Below is a small trained network, with its code and all its weights. Each question gives an input and a target symbol and asks what happens when units are switched off, that is, made to give their printed mean instead of their output.

import numpy as np


def w(rows, s, z=0):
    codes = np.array(rows[::2]) - 128.0
    scale = np.full(codes.shape[1], s)
    scale[-1] = z or s
    return codes * scale


def norm(h):
    return h / np.sqrt((h * h).mean(-1, keepdims=True) + 1e-5)


def f(y):
    return y / 2 * (1 + np.tanh(0.7978845608 * (y + 0.044715 * y**3)))


def softmax(a):
    e = np.exp(a - a.max(-1, keepdims=True))
    return e / e.sum(-1, keepdims=True)


def log_softmax(a):
    a = a - a.max(-1, keepdims=True)
    return a - np.log(np.exp(a).sum(-1, keepdims=True))


def net(x, mask):
    ids = ['ΘΞΠΦβδτψω'.index(c) for c in x.split()]
    T = len(ids)
    res = E[ids] + P[:T]
    u = 0
    for l in range(2):
        q, k, v = (norm(res) @ M[l].T for M in (Q, K, V))
        z = softmax(np.where(np.tri(T) > 0, q @ k.T / 3**0.5, -1e9)) @ v
        res = res + np.where(mask[u], z, O[l][:, -1]) @ O[l][:, :-1]
        u += 1
        y = f(norm(res) @ A[l][:, :-1].T + A[l][:, -1])
        res = res + np.where(mask[u : u + 4], y, B[l][:, -1]) @ B[l][:, :-1]
        u += 4
    return log_softmax(norm(res)[-1] @ U[:, :-1].T + U[:, -1])


Q, K, V, O, A, B = {}, {}, {}, {}, {}, {}
E = w([
[173,85,116,108],'Θ',
[67,2,103,183],'Ξ',
[131,162,159,187],'Π',
[166,73,78,78],'Φ',
[134,179,157,180],'β',
[76,34,160,210],'δ',
[128,205,74,137],'τ',
[137,145,31,97],'ψ',
[152,103,38,79],'ω',
],0.0091)
P = w([
[177,133,91,153],'0',
[108,113,141,133],'1',
[238,91,93,161],'2',
[115,121,156,103],'3',
[176,103,155,249],'4',
[118,124,171,82],'5',
],0.015)
Q[0] = w([
[10,125,183,1],'0.h0',
[188,190,84,176],'0.h0',
[62,88,180,122],'0.h0',
],0.0072)
K[0] = w([
[2,132,187,32],'0.h0',
[190,83,104,169],'0.h0',
[110,137,121,93],'0.h0',
],0.0084)
V[0] = w([
[193,196,118,33],'0.h0',
[142,249,155,144],'0.h0',
[80,67,3,167],'0.h0',
],0.0044)
O[0] = w([
[254,48,121,222,104],'0.h0',
[205,126,79,86,80],'0.h0',
[141,165,206,112,251],'0.h0',
],0.004,0.0016)
A[0] = w([
[85,184,72,83,241],'0.n0',
[106,27,108,184,219],'0.n1',
[145,90,77,253,91],'0.n2',
[40,63,174,31,3],'0.n3',
],0.0044,0.0028)
B[0] = w([
[48,81,132,155,174],'0.n0',
[178,165,84,135,251],'0.n1',
[165,124,145,100,210],'0.n2',
[129,244,82,93,137],'0.n3',
],0.011,0.0026)
Q[1] = w([
[111,100,211,107],'1.h0',
[60,64,97,127],'1.h0',
[181,179,58,253],'1.h0',
],0.006)
K[1] = w([
[106,105,126,50],'1.h0',
[155,128,158,114],'1.h0',
[230,125,48,253],'1.h0',
],0.0069)
V[1] = w([
[62,134,104,255],'1.h0',
[76,110,75,128],'1.h0',
[131,157,203,151],'1.h0',
],0.0096)
O[1] = w([
[208,162,106,45,252],'1.h0',
[220,164,185,195,102],'1.h0',
[118,94,1,91,38],'1.h0',
],0.0067,0.0021)
A[1] = w([
[248,99,114,153,255],'1.n0',
[106,104,46,90,88],'1.n1',
[130,178,95,111,135],'1.n2',
[75,117,126,138,73],'1.n3',
],0.013,0.0032)
B[1] = w([
[249,65,94,113,252],'1.n0',
[121,219,70,231,145],'1.n1',
[132,67,111,72,140],'1.n2',
[138,62,55,121,127],'1.n3',
],0.011,0.014)
U = w([
[229,68,54,105,158],'Θ',
[208,142,219,183,127],'Ξ',
[129,167,248,233,186],'Π',
[103,223,44,213,143],'Φ',
[94,192,55,173,6],'β',
[101,177,212,27,79],'δ',
[78,171,57,10,18],'τ',
[26,2,70,156,5],'ψ',
[41,68,184,220,149],'ω',
],0.0087,0.0016)

Each question gives the input, a string of symbols that net reads in full, and the target symbol t.
The units are the heads (3 rows each of Q, K, V and O) and the neurons (one row each of A and B). Each row of codes is followed by its name. A weight is (code - 128) times the scale printed after its matrix; where a second scale follows, it is the last column's (O, A, B and U).
mask holds one flag per unit, layer by layer, with each layer's heads first. A switched-off unit (its flag False) gives its mean, the last column of its rows in O or B, instead of its output. The means were averaged over made-up inputs and are rounded, as every weight is.
A unit's drop is (log p(t) with every unit on - log p(t) with that unit switched off) / (log p(t) with every unit on - log p(t) with every unit switched off).
The circuit of an input: a set's keep is (log p(t) with only the set's units on - log p(t) with every unit switched off) / (log p(t) with every unit on - log p(t) with every unit switched off). Starting from all 10 units, units are removed one at a time, each time the one whose removal leaves the highest keep (on an exact tie, the one counted first), for as long as the keep stays at least 0.8.
circuit, biggest first: the units of the circuit, biggest drop first
most important unit: the unit with the biggest drop
top k neurons: the k neurons with the biggest drops, biggest first
k most important neurons of layer l: the k neurons of layer l with the biggest drops, biggest first
input Π Ξ τ Θ, target δ: top 2 neurons : [0.n3 1.n0]
input τ β Φ ψ, target Φ: circuit, biggest first : [1.n1 1.n0]
input Θ β τ δ ψ Θ, target τ: circuit, biggest first : [0.n3 1.n0 1.h0]
input ω Θ β ψ, target ψ: most important neuron of layer 0 : [0.n0]
input τ ω Ξ Θ, target Π: 2 most important neurons of layer 0 : [0.n0 0.n3]
input ψ ψ Π Θ, target Ξ: circuit, biggest first : [0.n0 1.h0 1.n0]
input β β ψ Θ δ Θ, target ψ: circuit, biggest first : [1.h0 1.n0]
input Ξ β β β, target Φ: circuit, biggest first : [1.h0 1.n1 1.n0 0.n1]
input Φ ω ψ Θ τ β, target ψ: 2 most important neurons of layer 1 : [1.n3 1.n0]
input Φ ψ β Φ ω ω, target ω: circuit, biggest first : [1.h0 1.n0]
input β δ Ξ Φ, target τ: circuit, biggest first : [0.n3 0.h0 1.n0]
input ω Φ Φ β, target ω: circuit, biggest first : [1.n0 1.h0 0.n1]
input β Ξ Φ Θ Φ Π, target ψ: top 3 neurons : [0.n1 1.n3 1.n0]
input Ξ β τ ω Π Π, target Π: circuit, biggest first : [1.n0]
input Θ τ β β Θ β, target Φ: circuit, biggest first : [1.h0 1.n1 1.n0]
input τ β Φ ω β β, target Π: top 2 neurons : [1.n0 0.n0]
input Π Ξ τ Ξ, target δ: circuit, biggest first : [0.h0 1.h0 1.n0 0.n3]
input δ Π Θ ω Ξ ψ, target Π: top 4 neurons : [0.n1 0.n0 1.n0 0.n2]
input Ξ β δ ψ ω ψ, target Ξ: top 2 neurons : [0.n0 0.n1]
input Φ Θ δ τ, target ψ: top 2 neurons : [0.n0 1.n0]
input δ Ξ Ξ δ, target δ: most important unit : 0.h0
input ψ Φ Θ Φ, target ω: top 2 neurons : [1.n0 1.n3]
input Φ Π β δ δ β, target τ: circuit, biggest first : [1.n0 1.h0]
input τ Φ τ Ξ ω ω, target δ: circuit, biggest first : [1.n0 1.h0 0.n3]
input Θ Φ β δ, target ω: top 3 neurons : [1.n0 0.n2 1.n2]
input δ Π Θ Φ Ξ Π, target ω: top 2 neurons : [1.n0 0.n1]
